Below are the code and all the weights of a small trained network. Each question names an input and a target symbol and asks about switching units off, where a switched-off unit gives its printed mean instead of its output.

import numpy as np


def w(rows, s, z=0):
    codes = np.array(rows[::2]) - 128.0
    scale = np.full(codes.shape[1], s)
    scale[-1] = z or s
    return codes * scale


def norm(h):
    return h / np.sqrt((h * h).mean(-1, keepdims=True) + 1e-5)


def f(y):
    return np.maximum(y, 0)


def softmax(a):
    e = np.exp(a - a.max(-1, keepdims=True))
    return e / e.sum(-1, keepdims=True)


def log_softmax(a):
    a = a - a.max(-1, keepdims=True)
    return a - np.log(np.exp(a).sum(-1, keepdims=True))


def net(x, mask):
    ids = ['ΓΞΣαλτω'.index(c) for c in x.split()]
    T = len(ids)
    res = E[ids] + P[:T]
    u = 0
    for l in range(2):
        q, k, v = (norm(res) @ M[l].T for M in (Q, K, V))
        z = softmax(np.where(np.tri(T) > 0, q @ k.T / 3**0.5, -1e9)) @ v
        res = res + np.where(mask[u], z, O[l][:, -1]) @ O[l][:, :-1]
        u += 1
        y = f(norm(res) @ A[l][:, :-1].T + A[l][:, -1])
        res = res + np.where(mask[u : u + 4], y, B[l][:, -1]) @ B[l][:, :-1]
        u += 4
    return log_softmax(norm(res)[-1] @ U[:, :-1].T + U[:, -1])


Q, K, V, O, A, B = {}, {}, {}, {}, {}, {}
E = w([
[86,173,222,132,84],'Γ',
[101,78,169,185,103],'Ξ',
[175,150,156,131,204],'Σ',
[49,148,173,253,158],'α',
[174,86,175,151,91],'λ',
[169,53,222,75,203],'τ',
[116,121,131,76,166],'ω',
],0.019)
P = w([
[123,10,168,184,135],'0',
[105,27,152,166,114],'1',
[117,98,122,184,216],'2',
[203,74,100,73,99],'3',
[96,28,127,161,99],'4',
[118,136,116,166,178],'5',
[212,82,93,75,91],'6',
],0.012)
Q[0] = w([
[148,109,94,158,202],'L0H1',
[217,47,143,7,29],'L0H1',
[99,173,107,130,1],'L0H1',
],0.0061)
K[0] = w([
[158,89,89,160,187],'L0H1',
[95,104,150,3,168],'L0H1',
[159,159,163,124,154],'L0H1',
],0.013)
V[0] = w([
[125,171,68,125,92],'L0H1',
[191,135,253,60,73],'L0H1',
[141,159,86,230,45],'L0H1',
],0.0065)
O[0] = w([
[83,214,201,167,103,2],'L0H1',
[173,37,175,200,67,171],'L0H1',
[126,75,142,247,122,41],'L0H1',
],0.011,0.0058)
A[0] = w([
[47,133,117,191,173,4],'L0N1',
[141,111,197,206,163,139],'L0N2',
[48,204,70,125,196,141],'L0N3',
[229,2,109,125,252,105],'L0N4',
],0.0092,0.002)
B[0] = w([
[194,184,99,82,175,137],'L0N1',
[19,162,86,103,138,157],'L0N2',
[96,52,98,255,165,135],'L0N3',
[131,189,148,176,8,250],'L0N4',
],0.0087,0.02)
Q[1] = w([
[114,168,114,149,1],'L1H1',
[112,49,112,133,113],'L1H1',
[61,199,127,138,121],'L1H1',
],0.01)
K[1] = w([
[66,111,134,75,86],'L1H1',
[132,152,112,34,130],'L1H1',
[1,68,182,192,92],'L1H1',
],0.0086)
V[1] = w([
[153,137,225,122,147],'L1H1',
[202,135,80,122,170],'L1H1',
[1,85,144,146,62],'L1H1',
],0.0092)
O[1] = w([
[141,116,254,69,201,136],'L1H1',
[49,44,121,107,166,39],'L1H1',
[98,139,64,32,176,253],'L1H1',
],0.0083,0.0061)
A[1] = w([
[101,119,226,142,102,48],'L1N1',
[125,156,129,189,134,176],'L1N2',
[66,159,145,156,247,124],'L1N3',
[121,54,121,114,115,4],'L1N4',
],0.015,0.0023)
B[1] = w([
[117,190,46,172,183,248],'L1N1',
[117,143,183,83,227,253],'L1N2',
[247,114,113,90,114,208],'L1N3',
[137,120,172,69,194,185],'L1N4',
],0.012,0.0039)
U = w([
[69,198,109,131,157,76],'Γ',
[93,107,87,155,129,252],'Ξ',
[122,213,183,180,85,45],'Σ',
[172,115,99,154,193,173],'α',
[190,93,111,188,119,82],'λ',
[148,121,253,132,169,236],'τ',
[135,169,129,39,140,74],'ω',
],0.013,0.0017)

Each question gives the input, a string of symbols that net reads in full, and the target symbol t.
The units are the heads (3 rows each of Q, K, V and O) and the neurons (one row each of A and B). Each row of codes is followed by its name. A weight is (code - 128) times the scale printed after its matrix; where a second scale follows, it is the last column's (O, A, B and U).
mask holds one flag per unit, layer by layer, with each layer's heads first. A switched-off unit (its flag False) gives its mean, the last column of its rows in O or B, instead of its output. The means were averaged over made-up inputs and are rounded, as every weight is.
A unit's drop is (log p(t) with every unit on - log p(t) with that unit switched off) / (log p(t) with every unit on - log p(t) with every unit switched off).
The circuit of an input: a set's keep is (log p(t) with only the set's units on - log p(t) with every unit switched off) / (log p(t) with every unit on - log p(t) with every unit switched off). Starting from all 10 units, units are removed one at a time, each time the one whose removal leaves the highest keep (on an exact tie, the one counted first), for as long as the keep stays at least 0.8.
circuit, biggest first: the units of the circuit, biggest drop first
most important unit: the unit with the biggest drop
top k neurons: the k neurons with the biggest drops, biggest first
top k neurons in layer l: the k neurons of layer l with the biggest drops, biggest first
drop of u: that unit's drop, to one decimal
input α Σ Σ Ξ Γ, target Γ: most important unit => L0N4
input α Σ Σ τ Σ ω, target α: top 3 neurons in layer 0 => L0N3; L0N4; L0N2
input Σ Σ Γ, target ω: circuit, biggest first => L0N4; L0N2; L1N3
input ω ω Σ, target τ: circuit, biggest first => L0H1; L1N2; L1H1; L0N2
input λ ω ω Σ λ ω, target Σ: top 2 neurons => L0N4; L0N2
input Γ ω Σ Σ τ Γ, target ω: circuit, biggest first => L0N4; L1N3
input Σ Σ ω, target Ξ: circuit, biggest first => L0H1; L0N3; L1H1
input Ξ Γ τ τ α, target α: top 2 neurons => L0N4; L1N3
input λ Σ λ λ λ Ξ, target Γ: circuit, biggest first => L0N2; L1N2; L1H1
input λ Σ Σ Σ, target Σ: circuit, biggest first => L0N4; L1H1
input τ α ω, target α: top 3 neurons => L0N3; L1N3; L1N2
input Γ τ τ Γ, target τ: top 4 neurons => L0N4; L1N4; L1N3; L0N2
input λ λ α, target α: circuit, biggest first => L1N3; L0N4
input ω Σ Σ, target τ: most important unit => L1N2
input Ξ λ Σ ω Γ, target Γ: circuit, biggest first => L1N1; L0N4
input Σ ω Ξ, target Γ: circuit, biggest first => L1N2; L0N2
input α Σ Σ Σ, target Σ: top 2 neurons in layer 0 => L0N4; L0N1
input Ξ ω Σ Ξ, target ω: top 2 neurons => L0N4; L1N4
input Σ ω ω, target Ξ: top 2 neurons in layer 0 => L0N3; L0N2
input Σ Σ τ Γ, target τ: most important unit => L0N4
input ω λ τ, target Σ: top 2 neurons in layer 0 => L0N4; L0N3
input ω τ λ Γ λ τ, target Σ: drop of L0N4 => 0.8
input λ τ ω Ξ τ ω Ξ, target ω: drop of L0H1 => 1.0
input Σ Σ Σ λ λ ω, target Σ: drop of L0H1 => 0.3
